Below are the code and all the weights of a small trained network. Each question names an input and a target symbol and asks about switching units off, where a switched-off unit gives its printed mean instead of its output.

import numpy as np


def w(rows, s, z=0):
    codes = np.array(rows[::2]) - 128.0
    scale = np.full(codes.shape[1], s)
    scale[-1] = z or s
    return codes * scale


def f(y):
    return np.maximum(y, 0)


def softmax(a):
    e = np.exp(a - a.max(-1, keepdims=True))
    return e / e.sum(-1, keepdims=True)


def log_softmax(a):
    a = a - a.max(-1, keepdims=True)
    return a - np.log(np.exp(a).sum(-1, keepdims=True))


def net(x, mask):
    ids = ['βγζηθλ'.index(c) for c in x.split()]
    T = len(ids)
    res = E[ids] + P[:T]
    u = 0
    for l in range(2):
        r = res
        for j in range(2):
            rows = slice(3 * j, 3 * j + 3)
            q, k, v = (r @ M[l][rows].T for M in (Q, K, V))
            z = softmax(np.where(np.tri(T) > 0, q @ k.T / 3**0.5, -1e9)) @ v
            o = O[l][rows]
            res = res + np.where(mask[u + j], z, o[:, -1]) @ o[:, :-1]
        u += 2
        y = f(res @ A[l][:, :-1].T + A[l][:, -1])
        res = res + np.where(mask[u : u + 12], y, B[l][:, -1]) @ B[l][:, :-1]
        u += 12
    return log_softmax(res[-1] @ U[:, :-1].T + U[:, -1])


Q, K, V, O, A, B = {}, {}, {}, {}, {}, {}
E = w([
[233,101,57],'β',
[250,106,137],'γ',
[35,112,44],'ζ',
[186,246,106],'η',
[86,73,185],'θ',
[75,166,99],'λ',
],0.014)
P = w([
[142,104,6],'0',
[149,163,157],'1',
[151,155,156],'2',
[153,141,157],'3',
[154,133,156],'4',
[154,118,160],'5',
[154,117,157],'6',
[155,104,154],'7',
[161,88,155],'8',
[163,86,157],'9',
[157,82,152],'10',
[164,77,158],'11',
],0.011)
Q[0] = w([
[231,176,211],'L0H0',
[83,150,206],'L0H0',
[190,128,91],'L0H0',
[45,90,162],'L0H1',
[2,139,44],'L0H1',
[115,166,199],'L0H1',
],0.0081)
K[0] = w([
[121,94,188],'L0H0',
[248,121,170],'L0H0',
[161,127,122],'L0H0',
[22,136,188],'L0H1',
[184,114,177],'L0H1',
[106,242,119],'L0H1',
],0.014)
V[0] = w([
[129,93,104],'L0H0',
[3,56,103],'L0H0',
[99,150,70],'L0H0',
[41,200,78],'L0H1',
[81,162,58],'L0H1',
[80,131,56],'L0H1',
],0.0074)
O[0] = w([
[127,58,92,178],'L0H0',
[219,2,138,4],'L0H0',
[80,98,116,90],'L0H0',
[149,139,115,23],'L0H1',
[85,172,84,171],'L0H1',
[82,89,122,196],'L0H1',
],0.0052,0.0016)
A[0] = w([
[112,142,34,64],'L0N0',
[110,140,59,31],'L0N1',
[123,224,96,138],'L0N2',
[142,153,44,182],'L0N3',
[205,185,82,99],'L0N4',
[128,129,133,96],'L0N5',
[25,77,169,66],'L0N6',
[101,106,91,156],'L0N7',
[173,182,164,240],'L0N8',
[174,99,141,3],'L0N9',
[73,150,151,29],'L0N10',
[123,212,254,62],'L0N11',
],0.013,0.0044)
B[0] = w([
[86,81,254,168],'L0N0',
[114,150,186,149],'L0N1',
[181,148,184,197],'L0N2',
[136,101,238,214],'L0N3',
[190,49,166,246],'L0N4',
[123,123,130,128],'L0N5',
[136,81,69,202],'L0N6',
[113,127,202,165],'L0N7',
[149,28,35,254],'L0N8',
[146,196,105,166],'L0N9',
[162,122,78,138],'L0N10',
[90,52,61,206],'L0N11',
],0.0078,0.0065)
Q[1] = w([
[188,52,195],'L1H0',
[8,94,116],'L1H0',
[126,153,201],'L1H0',
[205,190,107],'L1H1',
[154,79,170],'L1H1',
[217,60,174],'L1H1',
],0.012)
K[1] = w([
[101,20,111],'L1H0',
[161,224,63],'L1H0',
[77,142,131],'L1H0',
[90,111,254],'L1H1',
[173,170,140],'L1H1',
[188,149,168],'L1H1',
],0.013)
V[1] = w([
[123,21,108],'L1H0',
[246,30,54],'L1H0',
[229,170,52],'L1H0',
[129,206,242],'L1H1',
[164,139,42],'L1H1',
[2,21,111],'L1H1',
],0.0079)
O[1] = w([
[100,197,122,247],'L1H0',
[190,204,86,222],'L1H0',
[216,122,108,40],'L1H0',
[233,227,44,108],'L1H1',
[166,50,255,97],'L1H1',
[103,113,12,117],'L1H1',
],0.0071,0.013)
A[1] = w([
[87,95,158,108],'L1N0',
[82,160,143,188],'L1N1',
[137,86,108,52],'L1N2',
[129,66,79,98],'L1N3',
[98,90,148,140],'L1N4',
[252,110,130,139],'L1N5',
[110,85,185,90],'L1N6',
[181,116,70,81],'L1N7',
[158,32,168,3],'L1N8',
[101,209,154,154],'L1N9',
[143,26,149,78],'L1N10',
[100,111,153,49],'L1N11',
],0.014,0.0035)
B[1] = w([
[80,137,184,185],'L1N0',
[206,206,92,163],'L1N1',
[112,111,107,142],'L1N2',
[51,38,119,162],'L1N3',
[161,222,247,182],'L1N4',
[196,110,242,249],'L1N5',
[35,99,68,194],'L1N6',
[33,119,219,197],'L1N7',
[189,133,21,198],'L1N8',
[152,82,42,155],'L1N9',
[156,185,3,204],'L1N10',
[109,111,200,157],'L1N11',
],0.0058,0.015)
U = w([
[87,43,213,61],'β',
[98,226,26,187],'γ',
[159,51,64,117],'ζ',
[59,3,88,255],'η',
[113,199,131,97],'θ',
[21,138,194,129],'λ',
],0.0067,0.0041)

Each question gives the input, a string of symbols that net reads in full, and the target symbol t.
The units are the heads (3 rows each of Q, K, V and O) and the neurons (one row each of A and B). Each row of codes is followed by its name. A weight is (code - 128) times the scale printed after its matrix; where a second scale follows, it is the last column's (O, A, B and U).
mask holds one flag per unit, layer by layer, with each layer's heads first. A switched-off unit (its flag False) gives its mean, the last column of its rows in O or B, instead of its output. The means were averaged over made-up inputs and are rounded, as every weight is.
A unit's drop is (log p(t) with every unit on - log p(t) with that unit switched off) / (log p(t) with every unit on - log p(t) with every unit switched off).
The circuit of an input: a set's keep is (log p(t) with only the set's units on - log p(t) with every unit switched off) / (log p(t) with every unit on - log p(t) with every unit switched off). Starting from the 12 units with the biggest drops (on a tie, the unit counted first), units are removed one at a time, each time the one whose removal leaves the highest keep (on an exact tie, the one counted first), for as long as the keep stays at least 0.8.
units of the circuit, in order: the units of the circuit, biggest drop first
unit that matters most: the unit with the biggest drop
top k neurons: the k neurons with the biggest drops, biggest first
k most important neurons of layer l: the k neurons of layer l with the biggest drops, biggest first
heads that matter: for each layer, one digit per head in row order, 1 if its drop is at least 0.15 and else 0, layers parted by /
input θ θ θ β, target ζ: heads that matter : 00 / 01
input λ η λ β λ γ β γ γ λ η, target η: 3 most important neurons of layer 0 : (L0N0 L0N8 L0N11)
input η η λ η β η λ β λ η, target θ: units of the circuit, in order : (L1H1 L0N2 L0H0)
input θ η γ, target ζ: units of the circuit, in order : (L0N8 L1H1 L1N8 L1N10)
input θ ζ β, target ζ: top 2 neurons : (L1N8 L0N4)
input ζ λ η γ η, target λ: 3 most important neurons of layer 0 : (L0N4 L0N0 L0N8)
input β γ η θ ζ β γ γ λ β γ, target γ: unit that matters most : L0N0
input ζ θ γ γ β β θ ζ η, target λ: units of the circuit, in order : (L1H0 L0N0 L0H1 L0N3)
input λ θ λ γ, target η: 2 most important neurons of layer 0 : (L0N0 L0N4)
input η γ θ β, target θ: top 3 neurons : (L1N5 L0N2 L0N0)
input β θ η ζ λ γ θ η θ ζ θ β, target γ: heads that matter : 01 / 11
input η λ η γ λ β θ θ λ ζ, target λ: heads that matter : 10 / 00
input γ θ γ η θ γ β θ γ γ, target β: heads that matter : 10 / 00
input η β η θ ζ λ η ζ γ, target θ: heads that matter : 00 / 01
input γ γ λ γ θ θ β γ β θ η, target β: 3 most important neurons of layer 0 : (L0N3 L0N0 L0N4)
input β β θ γ, target γ: top 3 neurons : (L0N0 L0N3 L0N7)
input γ θ θ γ θ, target ζ: top 2 neurons : (L0N11 L0N3)
input γ β θ ζ θ θ θ γ β γ γ γ, target β: top 3 neurons : (L0N3 L0N0 L1N5)
input β η η θ, target η: top 2 neurons : (L0N11 L0N3)
input γ β β η, target β: unit that matters most : L1N5
input θ β λ η, target ζ: unit that matters most : L0N8
input η β λ γ θ, target η: 3 most important neurons of layer 1 : (L1N3 L1N5 L1N1)
input ζ λ θ θ γ β λ θ θ ζ θ β, target λ: heads that matter : 01 / 10
input θ λ η ζ, target λ: heads that matter : 00 / 00
input λ β ζ β, target η: top 2 neurons : (L0N0 L0N4)
input ζ λ η ζ λ β γ, target λ: top 3 neurons : (L0N0 L0N8 L1N4)
